Below is a small trained network, with its code and all its weights. Each question gives an input and a class and asks what happens when units are switched off, that is, made to give their printed mean instead of their output.

import numpy as np


def w(rows, s, z=0):
    codes = np.array(rows[::2]) - 128.0
    scale = np.full(codes.shape[1], s)
    scale[-1] = z or s
    return codes * scale


def f(y):
    return y / 2 * (1 + np.tanh(0.7978845608 * (y + 0.044715 * y**3)))


def log_softmax(a):
    a = a - a.max(-1, keepdims=True)
    return a - np.log(np.exp(a).sum(-1, keepdims=True))


def net(x, mask):
    res = np.array(x, float).reshape(1, 6) / 4 @ E
    y = f(res @ A[0][:, :-1].T + A[0][:, -1])
    res = res + np.where(mask, y, B[0][:, -1]) @ B[0][:, :-1]
    return log_softmax(res[-1] @ U[:, :-1].T + U[:, -1])


A, B = {}, {}
E = w([
[142,107,136,101,148,132],'x0',
[146,105,140,95,152,134],'x1',
[28,87,167,109,159,153],'x2',
[152,96,139,154,94,238],'x3',
[125,1,39,185,142,104],'x4',
[152,145,185,201,200,134],'x5',
],0.009)
A[0] = w([
[116,187,152,94,139,157,83],'N1',
[136,74,80,187,127,74,185],'N2',
[152,87,148,76,156,128,207],'N3',
[95,64,79,208,144,100,97],'N4',
[121,128,77,76,102,137,150],'N5',
[106,85,79,155,164,105,68],'N6',
[95,174,158,110,121,125,125],'N7',
[147,137,120,130,181,142,145],'N8',
[105,125,99,50,67,125,217],'N9',
[84,150,138,122,140,11,102],'N10',
[113,157,151,208,158,86,175],'N11',
[1,102,160,117,169,158,119],'N12',
[99,122,120,103,53,111,116],'N13',
[129,121,157,135,89,228,90],'N14',
[178,158,146,144,159,124,254],'N15',
[105,138,113,183,101,196,140],'N16',
[93,203,177,106,105,126,130],'N17',
[74,139,94,110,162,153,181],'N18',
[108,79,90,162,148,145,79],'N19',
[103,142,129,114,156,29,113],'N20',
[119,133,102,116,43,105,138],'N21',
],0.0098,0.0056)
B[0] = w([
[130,148,116,63,98,174,182],'N1',
[112,161,95,117,137,220,254],'N2',
[114,144,123,184,161,180,181],'N3',
[111,164,130,74,150,153,239],'N4',
[108,150,184,178,136,112,184],'N5',
[129,175,102,30,97,175,181],'N6',
[139,121,107,101,119,170,182],'N7',
[101,126,119,135,157,136,143],'N8',
[124,143,163,197,158,174,251],'N9',
[171,2,150,134,78,137,215],'N10',
[108,103,146,163,160,169,205],'N11',
[216,205,51,221,97,105,249],'N12',
[115,132,178,130,162,164,172],'N13',
[166,50,144,110,81,114,202],'N14',
[114,136,111,155,151,182,227],'N15',
[127,71,169,125,138,134,190],'N16',
[119,142,83,69,112,226,232],'N17',
[128,132,116,153,141,128,183],'N18',
[145,114,96,41,113,149,180],'N19',
[148,36,133,136,85,143,202],'N20',
[86,155,145,176,162,140,187],'N21',
],0.0084,0.0066)
U = w([
[122,170,84,1,97,155,35],'0',
[130,135,131,161,130,141,237],'1',
[110,126,155,149,150,137,254],'2',
[188,28,161,117,46,109,133],'3',
[218,215,61,197,88,97,129],'4',
[59,140,197,185,200,146,79],'5',
[94,137,176,100,144,18,33],'6',
],0.0086,0.0045)

Each question gives the input, the list of numbers given to net, and the class t.
The units are the neurons (one row each of A and B). Each row of codes is followed by its name. A weight is (code - 128) times the scale printed after its matrix; where a second scale follows, it is the last column's (A, B and U).
mask holds one flag per neuron, in row order. A switched-off neuron (its flag False) gives its mean, the last column of its row in B, instead of its output. The means were averaged over made-up inputs and are rounded, as every weight is.
A unit's drop is (log p(t) with every unit on - log p(t) with that unit switched off) / (log p(t) with every unit on - log p(t) with every unit switched off).
The circuit of an input: a set's keep is (log p(t) with only the set's units on - log p(t) with every unit switched off) / (log p(t) with every unit on - log p(t) with every unit switched off). Starting from the 12 units with the biggest drops (on a tie, the unit counted first), units are removed one at a time, each time the one whose removal leaves the highest keep (on an exact tie, the one counted first), for as long as the keep stays at least 0.8.
circuit, biggest first: the units of the circuit, biggest drop first
unit that matters most: the unit with the biggest drop
top k neurons: the k neurons with the biggest drops, biggest first
input [-1,-1,-5,7,-3,5], class 3: circuit, biggest first	(N14; N12)
input [-6,5,1,-1,-8,8], class 0: top 2 neurons	(N17; N1)
input [1,2,7,-5,-5,6], class 4: circuit, biggest first	(N12)
input [2,3,4,4,7,-8], class 5: circuit, biggest first	(N9; N5)
input [-8,-7,-8,-4,3,-3], class 1: circuit, biggest first	(N12; N21)
input [0,3,4,-5,-1,-2], class 3: top 2 neurons	(N10; N20)
input [3,3,4,6,2,6], class 3: top 2 neurons	(N14; N9)
input [-1,-4,4,2,6,-3], class 0: circuit, biggest first	(N6; N4)
input [-3,-5,6,2,6,-4], class 0: top 4 neurons	(N19; N6; N4; N2)
input [2,-3,4,-8,4,-8], class 3: top 3 neurons	(N10; N20; N15)
input [-3,-4,7,6,-7,4], class 0: circuit, biggest first	(N17; N1)
input [0,2,3,7,7,-4], class 0: circuit, biggest first	(N19; N4)
input [-2,-3,5,2,-4,-6], class 5: top 2 neurons	(N9; N13)
input [1,4,-4,-1,-8,4], class 0: circuit, biggest first	(N17; N1)
input [0,0,2,-6,5,1], class 3: unit that matters most	N10
input [1,-2,0,7,-1,-1], class 3: circuit, biggest first	(N14; N2)
input [8,-8,-8,-3,1,-8], class 1: top 2 neurons	(N12; N13)
input [1,2,-5,-8,5,-4], class 3: top 3 neurons	(N10; N20; N12)
input [1,7,-1,1,8,6], class 0: circuit, biggest first	(N6; N19; N4)
input [-1,-3,5,3,-7,-8], class 5: circuit, biggest first	(N9)
input [3,1,8,8,-2,-6], class 3: top 4 neurons	(N14; N2; N16; N15)
input [5,7,4,-4,-4,-8], class 5: circuit, biggest first	(N9; N5)
input [-1,-8,-6,-7,-6,-1], class 2: top 2 neurons	(N12; N21)
input [-2,-3,7,6,-2,-1], class 4: top 2 neurons	(N12; N10)
input [-3,-2,-5,7,-3,-8], class 5: top 2 neurons	(N21; N9)
input [-7,-6,6,-8,1,6], class 3: top 2 neurons	(N10; N20)
